Facts:
<373>: ω <445>; ε a
<480>: ω <184>; ε c
<65>: ε e
<312>: ω <373>; ε d
<338>: ε f
<148>: ε b
<255>: ω <152>; ε e
<468>: ω <388>; ε a
<422>: ε b
<130>: ω <76>; ε d
<420>: ω <468>; ε a
<118>: ε a
<388>: ε e
<30>: ω <349>; ε a
<66>: ω <445>; ε a
<434>: ω <209>; ε e
<15>: ω <164>; ε a
<375>: ω <422>; ε g
<164>: ω <372>; ε b
<251>: ω <422>; ε c
<188>: ω <76>; ε d
<184>: ω <76>; ε d
<114>: ε g
<307>: ω <416>; ε a
<457>: ω <55>; ε b
<178>: ω <362>; ε f
<349>: ω <434>; ε f
<209>: ω <152>; ε b
<240>: ε d
<16>: ω <152>; ε a
<238>: ω <468>; ε g
<362>: ω <209>; ε a

Known rows:
[ -2  -6   7   9  -1   0  -8 -13  -4 -12  -2   4  -7  13 -33   6  12  -1
  -6   5 -10   9  -5 -18  -1  -5  -6  13 -12   4  -6  -1  -4   7   7  -6
  -5  -8   5  -3 -16  -7  11   2  -6] : <130>
[-5 -5  0  5  2  0 -2 -5  1  3  1  0 -2 -1 12  0 -6  2  2 -1 -2  2 -3 -2
  0  1  0 -2 -4  0 -5 -3  2  0 -5 -5  0  6 -3  2  2  5  1 -1  0] : <236>
[  5 -13   2  -1  -1   1  -7 -19   0 -15 -12  -5  -7  11 -24   3   8  -5
  -7   6  -8   7  -1 -20  -3  -5  -3  11  -8   4 -20  -5   2   7  12   5
  -9  -9  10  -3 -12  -8  11   8  -4] : <480>
[ 1  1 -3 -7  1  3  0  4  1  3 -5  3  1 -1 -1  4 -1 -3  1 -4 -1  4  3  2
  0 -3  0  2  2  0  1  0 -3 -3 -1  2  1 -3  0 -2 -1  0 -5  3  2] : <118>
[ 4 -1 -6  5  0 -4  1 -7  5  3 -1  2 -3  8 -8 -2  1  6 -2  2  6  0 -4  1
 -3 -2  2  2 -3  1  2  1  1  0  0  6  2  4  2  1 -2  6 -2 -3  2] : <114>
[  0  -3   7   6   2  -2   6   8  -8   8  -1 -14  -5  -4  22   2 -12  10
  -7   4   2   6   5  -2  -6  -4  -5   1  -9  -4   6  -7 -12   5  -1  -2
  -7  11  -6   0   9   9  -1  -5 -11] : <445>
[ -2  -3   1  10   4  -5   8  21 -15   8  -3 -18   0  -9  29  -3 -11  10
  -3   6   7   5  12  -8  -3  -6  -4  -5 -10  -1   9  -8  -7   5   0  -5
  -6  10  -6  -1   9  15  -2   1  -7] : <152>
[ -4   6   2  -3   2  -2   8  20   0  15   7  -3   6 -18  46  -8 -18  10
  12  -4  11  -4  -1  10   4   6   6 -12  13  -6  13   0   0  -4 -10  -5
   2  17 -12   6  21  14  -9  -7   3] : <372>
[  0  -3 -11   6  -1  -4  -4 -15  11  -3  -1   7  -2  12 -20  -2   7   1
  -3   0   1  -1  -6  -3  -2  -1   3   4  -5   4  -8   3   6   0   0   3
   3  -4   6   1  -9   2   2   1   5] : <238>
[  3   4   7   3  -2   3   7  11 -13   5   3 -22 -12   5  -5   1  -2  10
 -19  12   2   3  17   1  -9  -9  -8   3 -12  -7  10  -9 -12   6   7   7
 -13   5   1  -3   7  -6   4  -7 -15] : <422>
[ -2   1  -8  -7   2   3  -6  -6   6  -3  -6   9   1   2  -9   5   5  -9
  -4  -6  -5   2   0   2   2  -4   1   3   0   3  -6   1   4  -4   1   1
   4 -10   5  -2  -8  -5  -3   5   6] : <420>
[ -2  -5   6   9  -2   1  -6 -15  -2 -10  -1   4  -8  12 -33   5  12  -2
 -11   4 -10   7  -6 -18  -2  -4  -7  13 -12   5  -6  -1  -3   6   7  -7
  -4  -5   4  -3 -17  -9  10   1  -5] : <188>
[ -3  11 -13 -19   0   2  -4   7  12   5   2  22  14  -9  13  -5   0  -7
  19 -15   4  -8  -9  11  10   8  10 -12  19   2  -2  10  16 -11  -9  -3
  12  -5  -4   4   4   0 -11   4  21] : <15>
[  1  -9  10  11   4  -1   4   3 -11   1  -7 -24 -13   3   3   7 -10   5
 -18  10  -3  12   8 -10  -9 -12 -11   9 -20  -2   4 -12 -19  10   4  -1
 -12   6   1  -4   2   6   4  -5 -19] : <76>

Rows, some named above:
[  5   1  -7 -22  -3   9  -6 -27  10  -7   3   9  -8  12  -7   7  -6  -6
  -9 -10  -6   6 -11  14   3  -2   1   3  15   1  -1   6   0  -6  -4  -1
   0  -3   6  -4   1  -1   4   1   7]	<30>
[  4 -11   2  -4  -2   0  -5 -18   3 -12 -10   1  -4   8 -13   1   6  -3
   1   4  -6   3  -2 -15  -2  -1  -1   9  -2   4 -18  -3   3   5  11   4
  -6  -7   6  -1  -9  -9   9   5   0]	<251>
[ -3  -5  -8  13   1  -6  -1  12  -7  -7   0   2   7  -4 -14  -6   6 -10
  -5   1  -1 -11   4  -6   2   6   2  -8  -2  13  -4   3   8  -4   5  -3
  -2  -9   1   0  -9   4   5  15   6]	<255>
[  1  -5  13  11   0  -1  -1  -6  -9  -5  -1  -5 -12   7 -26   6   6   5
 -13  10  -6  10   4 -18  -4  -6 -10  14 -13   0   5  -3 -13  11   8  -5
  -9  -1   2  -3 -11  -5   9  -3 -13]	<184>
[  4  -7  -9  10  -1  -5  -5 -22   9  -6  -4   5  -6  15 -24   1   8   1
  -6   1  -3   4  -3  -7  -5  -6  -1   7 -12   5 -10  -1   3   2   4   6
   0  -4   8  -1 -13   3   5  -2   1]	<375>
[ -3   1   4   1  -2  -1  -6  -6   0  -6   4  14  -1   6 -18   0   9   2
   2   0  -4   1  -7 -13   3   4  -1   5  -1   3  -2   5   3   3   2  -9
   2  -3   1   0 -10  -5   5   1   3]	<312>
[  1   4   6   0   3   3   1   6   2   7  -7  -1   5  -6   2   8   1  -2
   4  -2   1  -1   7  -1  -3  -1  -1   3  -1  -6   0  -3 -11  -1  -1   7
   4  -7  -2   1  -1  -8 -12  -5  -4]	<362>
[  4   1   6   7  -1   1   8  14 -10   3   0 -21 -10   6  -2   3  -1  10
 -15  13   2   4  16   2  -8 -10  -8   2 -13  -7   9  -9 -12   5   6   8
 -12   3   1  -4   8  -4   3  -7 -16]	<422>
[  5   4   7 -10  -5   0   2 -26  -1  -7   7  -9  -6   4  15   0  -7   5
   0  -1  -4   2 -10  21   0   0  -3   5   9  -4   9   2  -3   1  -8   3
  -1   6   7  -2   3   4   5  -3  -5]	<349>
[ -3  12  -8 -11  -4   2   4  14   3  11  10   8   8  -8  19 -12   0   6
  10  -4   9 -14   2  15   5   9   8 -15  16  -5   7   6  16  -6  -6  -2
   4   7  -6   5  17  -2  -5  -4  10]	<164>
[ -1  -3   9  10   3  -3   6   7  -8   5   0 -15  -6  -3  21   2 -12   9
  -6   6   4   8   3  -3  -4  -5  -5   2  -8  -3   7  -8 -12   5  -1  -4
  -5  11  -5   0   9  10   0  -5 -12]	<445>
[-2  3  8  4 -1 -1  0  2 -4 -1  5  6 -2 -2 -7 -1  3  4  2  2  1  2 -2 -9
  2  2 -1  4  3 -1  5  3 -1  4  0 -7  2  2 -2  1 -3 -2  0 -4 -1]	<240>
[ -6  11 -14 -16  -4   2  -2   7   9   6  11  19  12  -4   9 -13   6  -1
  15  -9   4 -15  -6  16   7  11  10 -18  16  -2  -5   8  24  -9  -7  -1
   7   1  -4   6  10  -6  -2   0  18]	<457>
[ -3   4  11   5  -2  -4  -5 -20   5  -3  -2   3  13  -5   1   3   9  -5
  20  -3  -6  -8  -8   6  -4   6   1   4  -5  -4 -14  -3   4   0  -4  11
  11 -10   3   6 -10 -15  -3  -6  -1]	<178>
[  7  -4  12  19   2  -3   9  10  -6   1   3 -22  -5  -4   1   3  -8   5
 -13   8   6  -1   8   2  -3   1  -4   2   0   1  13  -2 -18   0   3   6
  -7   3  -4  -1   6   2   0  -1 -14]	<388>
[ -3  -2   3  14   4  -5   9  27 -16   9  -2 -17  -3 -10  26  -2 -11  11
  -3   6   6   4  12  -6  -2  -6  -3  -2 -10   0   9  -8  -7   5   0  -5
  -6   9  -7  -1   8  13  -2   1  -8]	<152>
[ -4   2 -14  -1   3   0  -3  19  -6  -1  -9   7   6  -5  -6  -1   6  -9
   2  -4  -2   1   7  -7   4  -5   1  -5  -1   8  -2   1  10  -2   3  -4
   3  -7   4  -3 -10   5  -4  14  13]	<16>
[  1  -5  11  13   0   0  -1  -2  -9  -7  -2  -7 -12   7 -24   7   5   4
 -12  10  -7  10   3 -17  -4  -7  -9  16 -14   2   3  -3 -14  10   9  -5
  -9   0   2  -4 -10  -6   8  -3 -14]	<184>
[  3  -8   9  16   4  -2   5   0 -10   1  -4 -24 -11   4   4   7 -10   8
 -16  11  -2  12   8 -12 -10 -13 -10  10 -21  -3   4 -11 -18   9   4   0
 -10   8   1  -4   2   4   3  -6 -18]	<76>
[  1  -5 -11   3  -1  -4  -5 -17  10  -2  -1   9  -2  11 -19  -2   6   0
   1  -1   1   1  -7  -2  -2  -2   2   2  -5   4  -7   2   7  -1   1   4
   5  -5   5   1 -10   3   2   0   7]	<238>

Now the same elements, written a new way:
Known rows:
[  3   2   1  -4 -12  13  -2  -3  -3   7  15  -6  -3   6   4   2   1  -8
  -2   5 -19  -3   4   3] : <15>
[  2  -3   4  -4   0   3   1  -4  -6  -4  -6   2  -4  11   3  -2   2  -9
  -1 -15 -12  10 -15   8] : <16>
[-10  10   5   5   7  16  -1  -4   1  -3   1  -9   1  -1   3  -2   3  -5
   1 -13 -12  -2  16   0] : <30>
[-15  -2   4   1  -8  24  10  -8  -4   0  11  -2   1   1   8  25   0  -4
   2 -20 -15  -2  -6   2] : <66>
[ 27  19   8   0  -4 -15  -4  -3  -7  -3 -10  -8  -6  -6  -6  -3   2   8
   2 -14  -3  32 -20   1] : <209>
[ 12  35  -3  -5 -12  18  -5  -4  -2   6  -2  -2  -4  -6  14  -4  12  -1
  11   6 -17  -8 -20   0] : <164>
[  4  37  -6   3 -14 -12  -2  -2  -5   6   5  50   2  -4   0  21  13  -6
   2  -8 -13   0  16   0] : <480>
[ -9  23   3  11 -11   8  -1  10  -5  -1   2   2   7  -6  -2  -1   1   1
   1 -18 -12  -4   0   1] : <312>
[-12  12  12   0  -7  -6  18  16  -3  12  11  -4   8  -5   2   2   6  -3
  -2 -11 -17  19   7  19] : <188>
[ 26  35  12   6 -12 -14  23  -4  -3  21  20  -7  -5  -2   1   5  -3   4
   3   3 -10  -4  19   0] : <349>
[-20  26  -7  -4  -4   0  -1  -4  -2   5   7   8  -2   1  19  -1   3   1
   7   9  -5  -3 -18   5] : <372>
[-19  -3  -6  -7  -2 -11  10  -2 -10  -3  15   1  -1  -9  15  10   6   2
  -1 -13   5  -2 -18  -1] : <445>
[-18  -1  -1  -1   4 -14   4  -5  -4  -2   7   3   0  -4  19  -1   8   0
  -2   1  -4   0 -15  -1] : <55>
[ -7  -7  -3  -6 -11 -13  16   1  -5   0  12  -3  -2  -4  -1   0   0  -7
   0   3 -11  17 -18  14] : <152>

Rows, some named above:
[  6  39  -2  15 -11  -7   7   6  -4   1  -1  15   7  -6   4  -2  12   9
   4  10  -7  -9  -5  -1]	<375>
[-12  -7  16  -2 -10   2  12  -5  -4   4  -3   1  -5  -4   9   4  22   3
   4  -5  -6  16 -12  -3]	<457>
[ 28  31  14   6 -12 -16  24  -4  -3  17  23  -9  -4  -6   6   5   0   0
   1   2  -9   2  19   1]	<349>
[ -3  34  18  14   8  -5  -2  -4  -6  -2  -5  -8  -4  -7   4  -1   1  -5
   1 -12 -17   7  -4   0]	<434>
[ -1  48  -4   0 -14 -13  -2  -1  -3   8   6  50  -4  -4   1  17  15  -5
   1 -12 -14   0  17  -2]	<480>
[ 26  30  14   8 -11 -14  26  -5  -2  18  23 -11  -5  -7   3   9  -1   0
  -3   2  -8   1  21   0]	<349>
[ -8  -8  -2  -3 -12 -16  14   0  -3   0  11   1  -8  -1  -2   6   3  -7
   2   5  -7  18 -17  14]	<152>

The same elements again, as new rows of numbers:
Known rows:
[-14   2  -9   1  10 -13  13 -15  12  11  15  -3  -1   6   9   4   0 -10
   1   5  10  -1  -4 -10  22  15   7  18   7  13   5   5 -12  13   8  -3
 -10   7  -5  -3  -3  -6  11  -8  -2  -3   1 -11  -1  -6  -7  -6   1  12
  13  -9   1  12  14   1   8  11  -1  11   3   1  13  -6   6 -11 -20   7
  15  -8   0  -1   7   2  -6 -20   4 -12   8  -1  12   2   7 -13  -9   3
   4  -9] : <65>
[ -9 -14  23  -2 -10   0 -11   7 -18 -10 -19  16 -14   7  14   2  14 -19
  15  10  -4   5 -21 -13 -25 -21 -16   4   5  21 -16 -28  -7 -14 -21   8
   5  -2  14   7  16 -18   7  11   4  -4 -10  21  12  20  13   1  11  14
 -25 -17   1  -6 -26 -17  -9  -5  -8   6   2 -18   0   4  -4  19   3  23
 -20  -6 -13  17   2 -20 -13  12   9 -14   6 -14   3 -13   9   3  11  -6
   0 -18] : <66>
[  5 -25  24 -11 -21 -18 -19   1  13 -19 -14  17  22   1   4  30  16 -19
  -2   4  16  19 -10 -14   4 -22  11   8  10   4  15  -4 -15 -13 -12   1
  -5 -15  11  18  14 -16  15  -8  -3 -14   4   8  13  -7   2  -7  10  12
   5 -19  11  14  10 -14 -17  13 -10  13   1  -8  13 -12  13  12  -1 -10
 -17  -1 -22  -7   4 -21 -14  13  10 -10   7 -16   9 -16   1   3 -14  15
   8 -13] : <312>
[-13  17  10   5  13  -2  16 -18   7  14  10   4 -14  -7  12 -13   2  -5
  -4   8 -14 -19 -18 -16  16  19 -15  20 -20  11 -15 -13  -5  18  12  -7
 -10  21   9  -1  12  -8   9  -7  -5  13   5  -4 -15  15  -8  -2 -14  15
   5  16   9   2  14   7   3  -2  -9  -8  12 -11  -4  15 -16   2 -19  22
 -10 -13  13  -2   3   3   3 -23   8 -18 -10  -4  -4   3   9 -15 -12  -3
  -1  -7] : <338>
[ -4   2  23   4 -13 -15 -10  12 -12  -9 -13  24 -11  11  13 -12   9 -13
  14   5  -6 -14 -21   0 -19  -9 -20 -13   5   9  -9 -15  -8 -17 -14   8
   4 -15   8  -6   8  -3  -5  12  -5 -11  -4  21   2  21  18   0  12  14
 -21 -15   9 -15 -20   1  13  -4 -12  -1   7  -2  -6  14 -10  20  10  17
  -9  -5 -12   9   1 -11  -6  16  13 -16  -4  -6  -5 -13   5   8  14  -5
 -11 -10] : <307>
[  6  -6   2  -2  -2 -14   1   4 -15   9   9 -10   8  -7  -6   5   5  -5
 -15   3  -4 -10   4  -8   0  -3  12   3   1 -10   7   8 -12   4  -6   7
   4 -12   8  -1  -6 -13   4  -5   8   2   3  -8   4  -1  -9   4  10   1
  10   2  -2  10   9   7   2   8  -7  12   4  15   3  -5   1  -8 -15 -12
   7  -1   0  -7  -8 -13  -4   4   1  -5   3  -8   4   7  -3   2  -2   1
   8   7] : <148>
[  6  18   7  14 -23   8 -23  18  17 -14 -23  26 -16 -23 -30  18 -28  23
   3 -29 -26   6 -11  17  -8 -28 -13 -19 -35  30 -19   7  19 -24  -5   8
  -3  -7 -24 -18 -16  28 -21 -13 -26   3 -17 -18 -23  10 -10 -21 -21  18
 -12 -11 -16  -4 -33 -11  15 -28  18 -16  11  -9  -8  16 -15 -25  20   5
  23   3   3   0   2  15 -15  15   0  29   9  30 -24  11  -6  -4  19  17
 -33   0] : <30>
[ -2   8   4   0  -5  10   1  13  -5  -7  -7   8 -15   9  13 -11  14  -8
  12   4  -3   3 -11  -1 -24  -3 -17  -4   3  -4 -12 -13   5 -12  -8   9
  14   1  -1 -10   5  -6 -11   7  -2  -2   0  18   3  12  11   3  11   1
 -23  -6  12 -14 -19  -6  10  -6  -3 -13   1   0 -16  12  -7  18  16  13
 -19   7  -2  15  -2   4   4  13   7 -10   0  -6  -7  -8   9   9  10 -12
  -7  -7] : <118>
[  8   4 -12  -5  10  16  13 -18   4   1   7 -13  -9  -1   5   3  12  -8
   1   7  10  15   8 -13  -4   9  13  13   4 -12   4  -1   0   2  17  -4
   2  20  -8  -4  -4 -15  -1  -4   6   7   2   0   1 -16  -8  12   9 -15
   6  15  -3   7  10 -11 -15   7 -11   5  -4   4   0  -7   3   6   1  -5
 -15   8  -3   5  -2   5   1  -7   6   4   1  -5   9  12   6  -2 -15 -11
   8   0] : <55>
[ 21  -3 -17  -3  14  18  18 -18 -14  18   8 -23  -9 -13  -5  10  13  -8
  -9  11   9  15  19 -19 -13  12  24  17  11 -15  -7   1  -5   9   4  -3
  15  18   0  -6  -6 -19  -6  -8  16  22   2   5  12 -20 -18  15  11 -26
  12  24 -18   9  10 -10 -20   8  -8   7  -8  18  -6 -20   5  -5 -20 -14
 -16   6   8   3 -17  -7   9  -5   9  17   8  -7   9  22  -4   7 -20 -12
  12  14] : <422>
[ -8 -23  12  -3  -3 -21   0  -8 -28  16  15   7  14  -8 -12  20  -9 -16
  -7   4 -15 -26 -15 -16 -15  -6  -3   3  -2  -2  -3   8 -21  -5 -17   4
  -1 -24  15  26  -9  -5   5   2  20 -10  -8 -13  13   9 -14  10  14   7
  12 -11 -25  12   5   4  -2  -7 -12   9   2 -11  12 -19  22 -13 -25   3
  17  -9  10 -11  -8 -22  -8  -1 -10 -17  -5 -14   5  17  -3 -16  14 -20
  11   5] : <375>
[  3 -12  11  -2  -2 -10   4  -2 -16   8   7 -10   8  -9  -6   9   8 -16
 -10  12   1  -3  -1 -17  -4  -4  10  10   2  -7   0   3 -12   3 -10   7
   2 -11  11   7  -3 -19   8  -5  15   6   0  -2  12  -3 -11  10  11   2
   8  -1  -4   9  13   2  -9   2  -8   9   1  10   9 -14   3  -2 -24  -7
  -4  -2  -4  -3  -9 -19  -7   6   7 -10   3 -13  10   7  -6   4  -5  -3
   8   0] : <164>
[  3  -9  14  -2   5  22  14  -5 -14  -3 -16 -13 -19   1  16   2  16 -18
  15  14   2  15 -16 -19 -24  -2  -8  15   9   8 -23 -24   5 -13 -20   2
  13  22  -3  -1  10 -17  -6   6  11  13  -8  26  14   9  -7  14  13  -9
 -22  -5 -11   2 -20 -19 -22  -6  -8   1  -7 -17 -17  -1  -4  21  10  18
 -22  10  -4  19  -3  -3   0  12  11 -10   7 -15   1   1   5  10  -4 -17
   5  -8] : <468>
[ -2  12 -19   3  -3  10  24 -13   5  25  27 -12   6   2  20 -16  19  28
 -23  10  20  19  21  -5  24  22  12   6   7 -14  24  18 -10  26  23 -18
  25   5 -17 -12  -7   2 -32  13  17  16  -6  14   0 -25  10  23   7 -27
 -14  28  11 -22  12   2  23  13 -10 -33 -22  29 -27 -17   7   8  15 -24
 -16  16  -2  13 -18  25  28 -29   2  21 -35  25   4  17  13  11 -16 -22
  -4  27] : <76>

Rows, some named above:
[ 25  21 -25   0  17  24  20  15  16   5 -20 -21 -14   3 -23 -11 -31  27
  10 -28   4  13  28  32   4  23  25  -6 -19 -16  13  16  29  11  20  -6
   0  28 -21  -1 -13   4   4 -11 -20   4  11 -20 -21  10 -11 -19 -27 -29
  14  26   2  -1   6  21 -20  11  34   7 -11   4   1  21 -15 -20   7 -18
   2  15  25  -7  22  25  26  11  -8  35  11  19 -21 -22 -12   7   8   8
   4  19]	<152>
[-11  -1  -9   2  11  -8  14 -18   7  13  17  -1  -1   6  10   2   2 -10
   1   1   9   1  -4 -11  21  12  10  15   9   6   5   5 -10   8  10  -4
 -11  10  -3  -6   0  -9  12  -5  -1  -2   5 -18  -1 -11  -7  -6   3  16
  14  -7  -1   9  14   4   6  14  -7   5   4   2  12  -5   4 -12 -16   2
  12  -9   4  -2   3   2  -9 -25   2 -14   1  -5  11   0   6 -15 -14   8
   4  -8]	<65>
[ -4  22 -16  11  10  21 -22  17  18   0 -19  23 -16 -21 -26  10 -32  29
 -11 -27 -29 -11  -3   3  22   1   2  -1 -31  29 -17   6  22   4  20   9
 -13  19 -28 -18 -18  29  -1 -14 -25  24   0 -16 -20  13 -13 -19 -32  15
  13  25 -17  12 -13   0   2 -28  20 -17  12 -15  -5  17 -17 -25   4  12
  22 -13  19 -10  12  20 -16 -30  -2  29  10  32 -18  19  -3 -26  -6  14
 -26  -1]	<349>
[  0  19 -12  11  16  17 -23  15  19  -3 -18  17 -19 -26 -32  15 -31  26
  -8 -31 -27 -17  -1   5  23   0   3   2 -36  31 -21   9  22   8  20   6
 -16  25 -25 -18 -20  24  -2 -12 -24  23   0 -19 -25  12 -15 -19 -34  13
  12  24 -13  11 -14   1   0 -30  16 -16  15 -14  -4  17 -17 -25   2  12
  20 -14  20  -7   9  21 -18 -28  -3  29  12  35 -19  22  -1 -27  -6  16
 -27  -4]	<349>
[ 14 -12 -15 -15  20  24  15 -30  -3   9  -7 -25 -13  -6   9  14  13 -15
   9  12  13  24  12 -16 -18  13  21  23  12  -4 -14 -16   4   5  -1 -14
   6  25  -6   5   3 -19   4  -4  17  18  -3   9  15 -20 -14  16  10 -18
   6  10 -12  16   8 -18 -24   5 -11   7  -9  -8   1 -14   4  15 -13   8
 -19   8   1   8  -2  -3   0  -9  15   8  10 -11  10  17   6  -1 -19 -14
  14   0]	<445>
[  4  23 -22   5   1  -6  -9  19  16 -12 -24  -4  -6  15 -11 -16 -34   9
  18 -23 -16 -21  -2  31 -21  20 -21 -25 -30 -15   5   8  24 -18  -2   7
  -5  -2 -10   2  -9  28  11 -11 -21 -14  12 -16 -22  26   2 -25 -19 -15
 -10 -10  11 -31 -29  21   6   3  30   9   6 -11   3  20 -16 -17  18   2
  15  -9  10  -9  26  11  21  16 -12  15  11   7 -34 -26 -16  14  28  19
 -20   1]	<16>
[-17  15  12 -23 -26 -23 -24  -5 -20   7  26  18 -18  21  20 -18   9  24
   8  14  18 -16 -10  25  27  -6   3  -5  13 -16  26  -1  12 -11  20 -28
   4 -19  -2 -19  19  26 -32  36  24 -14 -22  -1 -22 -14  31  24   6  17
   0  12  18 -29  12  13  23   6 -14 -20  -9  29 -34  11  -7  13   7 -20
  27   7   8 -10 -22  12  15  -6 -30 -14 -36  31  13  -7  13  10  21   3
  -2  -7]	<480>
[-10  22 -20   3  16 -20   8  18  17   2 -22  -8  24  17 -10  -5 -31   5
  16 -22 -10 -25  14  28  27  21  -9 -17 -28 -13  20  14  18  -1  15   5
 -16   1 -13  16  -9  28  14 -10 -22 -17  14 -17 -19  24  -8 -20 -30  -5
  18 -11   9  -6   8  20   2  15  34  13  12 -13  17  16 -11 -28 -10  -9
  23 -17  16 -18  22  12  10   8 -18   5  11  10 -16 -26 -15  -7  22  18
  -4  -9]	<255>
[-15  -2  -5   3  13 -10  16 -19   7  10  15   0   1   8  12   2   2  -8
   2   0  10  -1  -6 -16  20  11   7  14   6   7   7   8  -8  12   5  -2
 -13   4  -3  -1  -1 -10  13  -5   0  -2   4 -10   1  -7  -2  -1  -2  11
  12 -11  -1  11  16   3   5  14  -4   7   2   4  14  -6   6  -9 -13   3
  14 -10   6  -5   4   3  -6 -26   6 -10   2  -4  10   3   9 -11 -11   4
   6 -15]	<65>

